Here is a tiny trained network, its code and every weight. The questions are about switching its units off for an input and a class, where a switched-off unit gives its printed mean instead of its output.

import numpy as np


def w(rows, s, z=0):
    codes = np.array(rows[::2]) - 128.0
    scale = np.full(codes.shape[1], s)
    scale[-1] = z or s
    return codes * scale


def f(y):
    return np.maximum(y, 0)


def log_softmax(a):
    a = a - a.max(-1, keepdims=True)
    return a - np.log(np.exp(a).sum(-1, keepdims=True))


def net(x, mask):
    res = np.array(x, float).reshape(1, 8) / 4 @ E
    y = f(res @ A[0][:, :-1].T + A[0][:, -1])
    res = res + np.where(mask, y, B[0][:, -1]) @ B[0][:, :-1]
    return log_softmax(res[-1] @ U[:, :-1].T + U[:, -1])


A, B = {}, {}
E = w([
[128,128,127,128,129,129,127],'x0',
[125,66,82,68,57,95,64],'x1',
[129,128,126,126,128,127,126],'x2',
[100,62,89,127,189,197,148],'x3',
[126,127,132,126,127,128,128],'x4',
[76,98,133,108,203,9,153],'x5',
[48,189,108,122,92,152,138],'x6',
[127,125,134,125,125,130,129],'x7',
],0.013)
A[0] = w([
[112,161,177,154,194,99,179,92],'N0',
[100,74,96,80,102,72,101,39],'N1',
[194,81,147,117,183,74,139,18],'N2',
[79,113,135,112,182,47,148,11],'N3',
[96,99,115,111,123,89,115,3],'N4',
[4,163,112,109,123,108,149,61],'N5',
[143,144,127,144,156,109,163,24],'N6',
[65,69,101,110,197,142,138,59],'N7',
[128,173,164,116,122,40,123,82],'N8',
],0.023,0.0034)
B[0] = w([
[8,147,114,159,137,191,107,250],'N0',
[5,167,135,138,195,172,135,228],'N1',
[178,112,161,143,175,73,28,231],'N2',
[228,145,101,84,81,230,114,251],'N3',
[90,131,112,157,84,190,94,182],'N4',
[187,92,162,135,187,73,30,229],'N5',
[73,119,128,70,182,112,138,174],'N6',
[140,127,132,143,68,43,248,240],'N7',
[141,98,121,136,79,50,253,220],'N8',
],0.018,0.02)
U = w([
[2,150,160,110,191,142,112,84],'0',
[205,150,133,75,92,202,102,254],'1',
[157,90,229,141,210,13,27,90],'2',
[107,104,172,128,100,22,228,80],'3',
],0.0085)

Each question gives the input, the list of numbers given to net, and the class t.
The units are the neurons (one row each of A and B). Each row of codes is followed by its name. A weight is (code - 128) times the scale printed after its matrix; where a second scale follows, it is the last column's (A, B and U).
mask holds one flag per neuron, in row order. A switched-off neuron (its flag False) gives its mean, the last column of its row in B, instead of its output. The means were averaged over made-up inputs and are rounded, as every weight is.
A unit's drop is (log p(t) with every unit on - log p(t) with that unit switched off) / (log p(t) with every unit on - log p(t) with every unit switched off).
The circuit of an input: a set's keep is (log p(t) with only the set's units on - log p(t) with every unit switched off) / (log p(t) with every unit on - log p(t) with every unit switched off). Starting from all 9 units, units are removed one at a time, each time the one whose removal leaves the highest keep (on an exact tie, the one counted first), for as long as the keep stays at least 0.8.
circuit, biggest first: the units of the circuit, biggest drop first
most important unit: the unit with the biggest drop
k most important neurons: the k neurons with the biggest drops, biggest first
drop of u: that unit's drop, to one decimal
input [-2,8,3,-6,8,-3,1,7], class 0: 2 most important neurons -> (N1 N7)
input [5,-5,1,6,7,-2,-7,3], class 2: most important unit -> N2
input [-1,-6,-7,-7,-1,2,-1,8], class 3: 2 most important neurons -> (N8 N1)
input [-3,1,2,-7,-6,8,-8,-7], class 1: 4 most important neurons -> (N3 N5 N4 N7)
input [3,4,-2,5,4,-6,6,-8], class 1: 3 most important neurons -> (N2 N1 N0)
input [-6,-2,4,7,3,5,-6,-8], class 3: 2 most important neurons -> (N7 N5)
input [-5,-5,-6,6,-8,-2,3,3], class 3: 2 most important neurons -> (N1 N7)
input [1,-5,6,7,7,0,4,8], class 3: 3 most important neurons -> (N7 N1 N2)
input [-7,-5,-4,4,2,-7,-8,-5], class 2: circuit, biggest first -> (N3 N0)
input [-4,2,2,-4,3,6,5,0], class 1: 2 most important neurons -> (N3 N2)
input [-1,-7,1,-6,-8,0,-7,-6], class 0: 2 most important neurons -> (N0 N5)
input [0,5,0,6,-4,2,1,1], class 3: 2 most important neurons -> (N7 N0)
input [-7,-3,-6,-8,-2,-4,-7,-3], class 3: 2 most important neurons -> (N5 N8)
input [1,4,8,1,-6,3,-4,8], class 0: circuit, biggest first -> (N1)
input [0,0,-4,-2,1,5,8,6], class 2: drop of N5 -> 5.2
input [-8,7,8,-6,6,8,-2,0], class 1: drop of N6 -> 0.1
input [1,6,-2,3,4,-6,-4,1], class 0: drop of N8 -> 0.2
